Below are the code and all the weights of a small trained network. Each question names an input and a class and asks about switching units off, where a switched-off unit gives its printed mean instead of its output.

import numpy as np


def w(rows, s, z=0):
    codes = np.array(rows[::2]) - 128.0
    scale = np.full(codes.shape[1], s)
    scale[-1] = z or s
    return codes * scale


def f(y):
    return y / 2 * (1 + np.tanh(0.7978845608 * (y + 0.044715 * y**3)))


def log_softmax(a):
    a = a - a.max(-1, keepdims=True)
    return a - np.log(np.exp(a).sum(-1, keepdims=True))


def net(x, mask):
    res = np.array(x, float).reshape(1, 4) / 4 @ E
    y = f(res @ A[0][:, :-1].T + A[0][:, -1])
    res = res + np.where(mask, y, B[0][:, -1]) @ B[0][:, :-1]
    return log_softmax(res[-1] @ U[:, :-1].T + U[:, -1])


A, B = {}, {}
E = w([
[119,1,148,123,25],'x0',
[31,111,36,144,47],'x1',
[233,161,87,23,94],'x2',
[190,34,51,163,218],'x3',
],0.0074)
A[0] = w([
[75,21,201,52,115,138],'N0',
[64,99,2,119,131,145],'N1',
[114,135,142,191,170,116],'N2',
[246,143,108,48,205,253],'N3',
[35,120,132,117,5,131],'N4',
[190,58,83,116,126,103],'N5',
[10,170,113,200,203,166],'N6',
[167,77,225,133,119,140],'N7',
[17,115,78,80,87,142],'N8',
[6,124,15,80,113,153],'N9',
[87,95,209,136,67,90],'N10',
[117,39,216,195,112,126],'N11',
],0.0085,0.0054)
B[0] = w([
[85,103,197,97,112,172],'N0',
[125,152,89,132,166,183],'N1',
[128,146,84,100,174,146],'N2',
[213,53,166,94,109,246],'N3',
[13,133,153,130,110,204],'N4',
[146,109,34,121,46,162],'N5',
[212,190,24,254,150,197],'N6',
[134,83,194,90,195,154],'N7',
[84,171,150,174,96,183],'N8',
[61,146,99,215,111,195],'N9',
[102,179,101,113,150,158],'N10',
[181,91,159,55,215,172],'N11',
],0.0095,0.011)
U = w([
[105,92,231,9,181,147],'0',
[204,110,120,91,71,208],'1',
[50,156,108,155,51,3],'2',
[127,134,43,156,197,119],'3',
],0.011,0.004)

Each question gives the input, the list of numbers given to net, and the class t.
The units are the neurons (one row each of A and B). Each row of codes is followed by its name. A weight is (code - 128) times the scale printed after its matrix; where a second scale follows, it is the last column's (A, B and U).
mask holds one flag per neuron, in row order. A switched-off neuron (its flag False) gives its mean, the last column of its row in B, instead of its output. The means were averaged over made-up inputs and are rounded, as every weight is.
A unit's drop is (log p(t) with every unit on - log p(t) with that unit switched off) / (log p(t) with every unit on - log p(t) with every unit switched off).
The circuit of an input: a set's keep is (log p(t) with only the set's units on - log p(t) with every unit switched off) / (log p(t) with every unit on - log p(t) with every unit switched off). Starting from all 12 units, units are removed one at a time, each time the one whose removal leaves the highest keep (on an exact tie, the one counted first), for as long as the keep stays at least 0.8.
circuit, biggest first: the units of the circuit, biggest drop first
unit that matters most: the unit with the biggest drop
top k neurons: the k neurons with the biggest drops, biggest first
drop of u: that unit's drop, to one decimal
input [2,2,0,1], class 2: circuit, biggest first : [N3, N6]
input [2,1,7,-7], class 0: top neuron : [N6]
input [-4,3,5,4], class 1: top 2 neurons : [N3, N6]
input [-8,4,-5,-7], class 3: top 4 neurons : [N6, N0, N2, N5]
input [-7,-5,4,2], class 0: top 2 neurons : [N6, N5]
input [-8,-5,1,-4], class 1: top 2 neurons : [N3, N4]
input [0,-6,2,6], class 1: top 2 neurons : [N5, N4]
input [-7,2,-5,-8], class 3: top 4 neurons : [N6, N0, N2, N5]
input [-4,-8,-2,5], class 1: top 2 neurons : [N3, N4]
input [-1,-1,-4,-5], class 3: top 4 neurons : [N6, N9, N0, N8]
input [4,-5,-7,3], class 0: drop of N11 : 0.1
input [0,-6,-5,4], class 0: drop of N9 : 0.2
input [-5,1,-7,-8], class 3: drop of N0 : 0.2
input [-8,0,8,6], class 1: unit that matters most : N3
